The symbols move the units like this.
ro: s449->s594, s513->s823, s545->s988, s492->s837, s21->s811, s22->s264, s594->s105, s719->s207, s298->s987, s508->s510, s543->s719, s855->s191, s335->s545, s939->s633, s153->s320, s911->s384, s712->s448, s988->s789, s600->s103, s729->s360, s85->s889, s990->s939, s360->s179, s191->s949, s311->s492, s837->s600, s384->s85, s407->s226, s46->s298, s71->s468, s226->s473, s510->s534, s757->s948, s789->s311, s380->s538, s97->s672, s57->s449, s264->s911, s823->s855, s800->s772, s965->s508, s12->s840, s987->s965, s778->s757, s105->s882, s949->s543, s448->s21, s882->s475, s633->s778, s672->s12, s534->s968, s475->s513, s468->s22, s473->s800, s320->s46, s889->s869, s811->s57, s595->s153, s103->s32, s538->s407, s948->s595, s32->s71, s269->s712, s179->s316, s840->s380, s316->s64, s207->s97, s869->s729, s968->s335, s772->s990, s64->s269
de: s449->s475, s513->s949, s545->s492, s492->s32, s21->s594, s22->s85, s594->s513, s719->s12, s298->s510, s508->s335, s543->s672, s855->s719, s335->s311, s939->s948, s153->s987, s911->s869, s712->s57, s988->s837, s600->s468, s729->s64, s85->s360, s990->s757, s360->s269, s191->s207, s311->s103, s837->s71, s384->s729, s407->s772, s46->s508, s71->s911, s226->s990, s510->s545, s757->s320, s789->s600, s380->s473, s97->s380, s57->s882, s264->s889, s823->s543, s800->s633, s965->s968, s12->s407, s987->s534, s778->s153, s105->s823, s949->s97, s448->s449, s882->s855, s633->s595, s672->s538, s534->s988, s475->s191, s468->s384, s473->s939, s320->s965, s889->s179, s811->s105, s595->s298, s103->s22, s538->s800, s948->s46, s32->s264, s269->s811, s179->s712, s840->s226, s316->s448, s207->s840, s869->s316, s968->s789, s772->s778, s64->s21
ka: s449->s965, s513->s335, s545->s855, s492->s719, s21->s46, s22->s538, s594->s508, s719->s837, s298->s57, s508->s105, s543->s492, s855->s988, s335->s823, s939->s360, s153->s448, s911->s226, s712->s153, s988->s191, s600->s97, s729->s939, s85->s800, s990->s729, s360->s633, s191->s789, s311->s543, s837->s207, s384->s473, s407->s911, s46->s811, s71->s840, s226->s384, s510->s882, s757->s64, s789->s949, s380->s22, s97->s103, s57->s987, s264->s407, s823->s545, s800->s889, s965->s594, s12->s71, s987->s449, s778->s316, s105->s510, s949->s311, s448->s320, s882->s534, s633->s179, s672->s32, s534->s475, s475->s968, s468->s380, s473->s85, s320->s21, s889->s772, s811->s298, s595->s712, s103->s672, s538->s264, s948->s269, s32->s12, s269->s595, s179->s778, s840->s468, s316->s757, s207->s600, s869->s990, s968->s513, s772->s869, s64->s948
ko: s449->s987, s513->s968, s545->s823, s492->s543, s21->s320, s22->s380, s594->s965, s719->s492, s298->s811, s508->s594, s543->s311, s855->s545, s335->s513, s939->s729, s153->s712, s911->s407, s712->s595, s988->s855, s600->s207, s729->s990, s85->s473, s990->s869, s360->s939, s191->s988, s311->s949, s837->s719, s384->s226, s407->s264, s46->s21, s71->s12, s226->s911, s510->s105, s757->s316, s789->s191, s380->s468, s97->s600, s57->s298, s264->s538, s823->s335, s800->s85, s965->s449, s12->s32, s987->s57, s778->s179, s105->s508, s949->s789, s448->s153, s882->s510, s633->s360, s672->s103, s534->s882, s475->s534, s468->s840, s473->s384, s320->s448, s889->s800, s811->s46, s595->s269, s103->s97, s538->s22, s948->s64, s32->s672, s269->s948, s179->s633, s840->s71, s316->s778, s207->s837, s869->s772, s968->s475, s772->s889, s64->s757
ni: s449->s21, s513->s105, s545->s534, s492->s988, s21->s269, s22->s32, s594->s811, s719->s191, s298->s153, s508->s298, s543->s855, s855->s475, s335->s510, s939->s800, s153->s757, s911->s468, s712->s316, s988->s968, s600->s311, s729->s85, s85->s264, s990->s473, s360->s889, s191->s513, s311->s545, s837->s789, s384->s22, s407->s840, s46->s595, s71->s600, s226->s380, s510->s987, s757->s939, s789->s335, s380->s672, s97->s543, s57->s448, s264->s71, s823->s882, s800->s407, s965->s46, s12->s207, s987->s320, s778->s990, s105->s57, s949->s823, s448->s64, s882->s449, s633->s772, s672->s719, s534->s965, s475->s594, s468->s103, s473->s538, s320->s948, s889->s911, s811->s712, s595->s778, s103->s492, s538->s12, s948->s633, s32->s837, s269->s179, s179->s869, s840->s97, s316->s729, s207->s949, s869->s384, s968->s508, s772->s226, s64->s360

In the rows, zero is written as 25.

The rows follow the links: the fewer symbols apart two units are, the more alike their rows tend to be.

Some units and rows for them; each showing differs a little:
s269: 20 5 28 30 23 33 30 32 17 20 17 29 28 37 19 17 33 20 18 25 32 30 27 32 25 24 20 34 29 29 18 18 26 43 17 36 24 34 29 25 20 26 26 30 16 21 31 28 28 29 23 14 33 21 40 29 27 28 26
s384: 24 25 22 28 29 31 26 22 20 20 30 19 21 34 34 40 21 30 20 27 24 32 36 19 28 9 29 29 35 32 14 26 11 17 31 23 23 27 26 23 30 30 26 13 26 33 15 23 21 37 31 16 25 22 36 21 25 17 11
s965: 23 27 31 18 15 21 27 28 26 29 13 28 28 12 10 13 33 17 36 22 26 19 17 29 23 36 19 23 18 23 34 22 32 38 17 20 25 27 27 22 11 21 33 41 22 13 32 24 27 18 23 30 24 27 20 30 19 31 32
s360: 22 10 34 28 23 22 27 28 23 27 24 19 31 25 27 32 37 20 31 33 28 28 30 29 24 26 15 31 23 25 13 22 15 23 22 29 12 33 34 13 26 23 23 24 23 23 24 31 26 39 27 2 31 23 41 27 23 29 19
s316: 21 3 31 31 24 26 28 31 20 24 21 25 31 32 24 23 36 19 23 31 30 30 28 34 25 28 15 33 24 25 13 20 22 32 18 35 17 35 33 19 25 23 20 27 19 22 29 33 28 34 24 6 34 22 42 28 27 30 25
s672: 31 34 24 24 31 13 20 18 34 32 37 20 25 19 38 35 18 30 28 29 19 21 23 22 23 29 27 17 19 17 27 32 25 1 33 23 20 17 23 24 38 23 15 15 35 33 20 27 24 24 24 27 22 29 16 21 29 26 25
s757: 21 3 31 31 24 29 29 31 19 23 21 27 31 34 23 20 36 19 21 29 31 30 27 33 23 27 16 33 25 26 14 19 23 35 18 36 18 35 32 21 24 23 21 27 18 22 31 32 28 32 23 8 33 22 42 29 28 30 24
s600: 31 41 23 21 29 14 21 18 34 31 34 20 23 14 33 35 17 30 32 27 18 19 23 19 24 28 29 16 20 19 32 32 25 4 33 17 24 15 21 23 32 23 21 19 35 30 19 23 23 23 25 32 19 29 11 22 24 24 25
s778: 21 5 33 30 24 25 29 30 22 26 22 23 31 31 24 26 37 20 25 31 29 29 28 32 24 28 15 33 23 26 13 20 21 30 18 34 15 34 33 17 25 23 20 26 20 23 29 33 27 34 24 4 33 23 42 28 27 31 23
s538: 28 23 19 32 35 27 23 21 25 22 38 23 22 37 41 37 16 33 15 28 23 31 31 21 27 15 30 25 31 26 16 29 19 11 33 31 24 23 22 29 39 28 16 9 29 37 19 27 24 31 26 19 27 23 29 21 34 19 18
s407: 26 23 19 30 33 30 24 21 23 20 34 21 22 37 38 37 18 32 15 27 24 32 35 20 28 12 31 27 33 28 15 28 16 15 32 29 25 25 23 27 35 30 20 10 27 36 17 24 22 33 30 18 26 22 32 20 30 18 16
s840: 30 24 21 30 36 19 20 20 31 28 40 22 25 30 41 35 16 31 20 31 21 26 27 23 24 24 28 21 23 19 21 32 24 3 32 29 21 20 22 27 42 25 11 11 33 36 22 29 26 28 22 22 25 26 23 21 33 23 24
s543: 29 46 18 19 27 22 22 19 29 26 28 25 19 17 27 28 14 31 28 20 19 20 22 16 26 22 34 17 25 25 36 31 26 17 32 14 33 15 18 30 25 27 30 23 31 27 19 18 22 17 27 43 17 27 9 22 22 19 25
s800: 23 24 26 26 26 28 27 23 21 22 27 16 23 28 31 42 27 27 26 29 24 30 37 19 27 13 26 30 32 32 13 24 7 18 29 20 20 29 29 18 27 29 29 16 26 30 14 23 20 39 33 11 26 23 38 22 21 19 10
s105: 25 26 30 21 18 18 25 29 29 30 17 30 29 14 13 11 30 18 33 23 26 18 14 31 21 40 20 21 15 20 36 24 37 33 18 24 26 24 26 24 16 20 26 39 24 15 34 26 28 15 19 32 24 28 16 29 22 33 37
s449: 22 28 31 18 14 24 28 30 24 27 13 28 27 13 9 14 33 17 35 21 27 20 18 28 24 34 20 24 21 25 33 21 30 40 17 19 26 27 27 22 10 22 35 40 20 13 30 23 26 20 25 30 23 27 21 29 17 31 30
s468: 30 24 21 31 36 21 20 20 30 26 40 22 24 32 42 35 16 32 17 30 21 26 28 23 26 22 29 22 25 20 20 31 23 5 33 31 22 20 23 28 42 25 12 9 31 37 22 29 25 28 23 21 26 25 24 21 34 22 23
s264: 26 23 20 32 35 29 23 21 23 21 36 22 22 38 39 37 17 33 15 28 24 31 33 21 27 14 30 27 32 27 15 28 17 13 33 30 25 24 23 28 37 29 18 9 28 37 19 26 24 32 27 20 27 23 30 20 31 18 17

Each walk starts at a row. The symbols on each line, taken left to right, move it on to the next unit.
Each answer is a row, close to the row of the unit it stands for.
new walk
21 6 33 29 23 24 28 29 21 26 23 22 31 29 25 28 37 19 27 32 29 28 29 32 24 28 15 33 23 25 12 21 18 27 20 32 13 33 33 15 26 22 20 25 21 23 27 32 27 36 25 4 32 23 42 27 26 30 21
ka de de -> 22 27 30 18 14 25 28 30 22 26 12 27 27 14 8 14 33 17 34 21 27 22 19 28 24 32 20 25 22 27 32 20 29 42 17 19 27 28 27 21 9 23 36 41 20 12 29 23 25 21 26 30 23 26 24 29 16 29 28
ni de ni ni -> 20 7 27 30 22 35 30 31 17 19 16 30 27 36 17 15 33 20 18 23 32 31 27 31 26 22 20 34 29 30 18 18 26 45 17 34 26 35 29 25 18 26 28 31 15 20 31 27 28 27 24 17 32 21 40 29 26 27 25
new walk
23 27 31 19 15 20 26 29 27 29 15 29 28 12 11 12 32 17 35 22 26 19 16 30 22 37 20 23 17 22 34 22 33 37 17 21 26 25 27 23 14 20 30 40 22 13 32 25 27 17 22 31 24 27 18 29 20 32 33
ro ko ka ni ni -> 19 14 26 26 18 37 31 31 15 19 13 30 25 32 13 14 32 20 20 21 31 30 27 29 26 21 23 33 31 32 22 18 25 49 17 29 30 34 27 26 13 28 34 34 15 18 31 23 25 25 26 23 28 22 35 29 23 24 25
ro ko -> 19 17 26 25 18 36 31 31 16 19 12 30 25 30 12 15 32 20 22 21 31 29 26 29 26 22 23 33 31 33 23 17 25 49 18 27 30 33 27 26 12 27 36 36 15 17 30 22 25 25 27 24 28 22 34 29 20 25 25
new walk
21 17 31 26 23 23 27 25 22 26 25 16 27 24 28 38 33 22 32 32 25 29 34 24 25 21 18 31 26 28 13 22 10 19 25 23 13 31 33 12 25 25 26 21 25 26 18 28 23 41 31 5 28 23 40 25 21 26 13
de de ni -> 21 4 29 31 23 33 29 32 17 21 18 28 29 36 20 18 35 20 18 27 32 31 27 33 24 25 18 33 28 28 16 18 25 42 17 36 22 34 30 23 22 26 24 29 16 21 32 30 28 30 23 13 32 21 41 29 28 28 26
de ni de ni -> 19 12 26 27 19 37 30 31 15 18 14 29 26 34 15 15 32 20 19 22 31 31 27 30 27 21 22 34 30 32 21 18 25 48 18 31 29 34 28 26 15 27 32 33 15 19 31 25 27 26 25 21 30 21 38 29 24 25 25
new walk
31 39 23 22 29 14 20 19 35 32 35 20 24 15 35 35 17 29 31 28 19 19 22 19 24 29 28 17 20 19 31 32 24 2 32 18 22 16 22 23 34 23 19 16 36 31 19 25 23 24 25 30 20 29 12 21 26 24 25
ni ko de -> 31 37 24 23 30 14 19 19 34 32 36 20 25 17 36 35 17 29 30 29 19 20 23 21 24 28 28 17 19 18 28 32 24 1 32 20 21 16 23 24 35 23 17 16 36 32 19 26 23 25 24 28 21 28 13 22 28 25 26
ro ka de de -> 22 22 29 25 24 25 27 24 21 24 26 16 25 25 28 41 31 25 30 30 25 29 36 22 26 16 22 30 29 31 13 24 8 18 28 21 16 31 31 14 25 27 28 18 25 27 15 25 22 41 33 7 26 23 39 23 20 23 12
new walk
29 23 20 32 36 24 21 21 28 25 38 22 23 34 42 35 16 33 16 30 23 27 30 23 26 20 29 23 27 22 19 31 23 7 32 31 22 22 23 28 41 26 13 9 31 37 20 28 25 29 23 21 26 24 26 21 34 21 22
ko de ni -> 29 22 20 32 36 25 22 21 26 23 37 22 23 36 42 37 16 33 15 30 23 29 31 22 27 18 30 25 29 23 17 29 21 9 32 31 23 23 23 29 41 27 15 9 29 37 20 27 24 30 25 20 27 24 28 20 33 20 20
de ko de -> 21 13 33 27 23 22 28 27 23 26 24 18 30 25 27 34 37 21 32 32 26 29 32 28 24 25 16 31 24 26 13 22 13 21 23 27 13 32 34 12 25 24 23 23 24 24 22 30 25 40 29 2 30 24 40 26 22 30 17
new walk
21 27 29 18 14 27 29 30 21 24 12 28 26 17 9 15 34 18 33 20 28 23 21 27 24 29 21 27 24 29 31 19 27 45 18 19 28 29 28 22 8 23 38 40 19 13 29 22 25 22 27 29 24 25 25 29 16 28 27
ro ni -> 19 20 27 23 16 35 30 31 16 19 11 29 25 27 10 15 33 20 24 20 30 28 25 27 26 23 23 32 30 32 24 18 25 49 17 24 31 32 27 25 11 27 37 38 16 16 29 21 25 25 27 26 26 23 32 29 19 25 24
ni de ka ni ko -> 20 10 26 28 21 36 30 32 15 18 16 30 27 36 17 15 33 20 18 23 31 31 27 31 26 21 22 35 30 30 19 17 26 47 17 33 27 34 28 25 17 27 30 33 15 20 31 26 27 26 25 19 31 21 38 29 25 26 24
new walk
29 45 22 20 27 17 21 19 33 30 31 21 22 13 30 33 16 30 32 24 18 19 22 17 25 26 31 16 22 23 34 32 25 8 33 14 27 16 21 26 29 25 25 21 34 28 18 21 22 21 26 37 17 29 10 21 23 22 25
ko de ka -> 30 26 22 29 34 17 20 20 32 29 39 21 24 27 41 36 17 31 22 30 21 24 27 23 25 26 27 20 22 18 23 31 25 2 32 28 21 19 23 27 41 24 11 12 33 35 22 29 26 27 23 22 25 26 20 22 32 24 25
ni de ni ni -> 29 47 19 18 26 20 21 19 31 27 30 23 20 15 28 30 15 31 30 22 19 20 22 17 25 23 33 16 24 24 35 31 26 13 33 13 31 15 18 29 26 26 29 22 33 28 19 19 21 19 27 41 17 28 9 21 22 20 26
new walk
21 4 30 32 24 31 29 31 19 22 20 27 30 35 22 19 35 20 20 28 31 31 28 33 24 25 17 33 26 26 15 19 25 39 17 36 20 35 30 22 23 24 22 29 17 22 31 31 29 31 23 10 33 22 41 29 28 30 25
ro ko de -> 19 23 27 21 16 34 29 30 17 20 11 29 25 25 9 14 33 19 27 20 30 27 24 27 26 24 24 31 28 32 26 18 24 49 18 23 30 32 27 24 9 26 38 38 17 15 29 21 25 24 28 26 25 23 31 29 18 26 25
ka ko ka ka -> 20 26 29 19 14 30 30 30 20 23 11 28 26 19 8 15 33 18 31 20 28 24 23 28 25 27 22 28 26 30 29 19 27 46 17 20 29 30 27 22 8 25 39 40 18 13 29 21 24 22 27 28 24 25 27 28 17 26 26
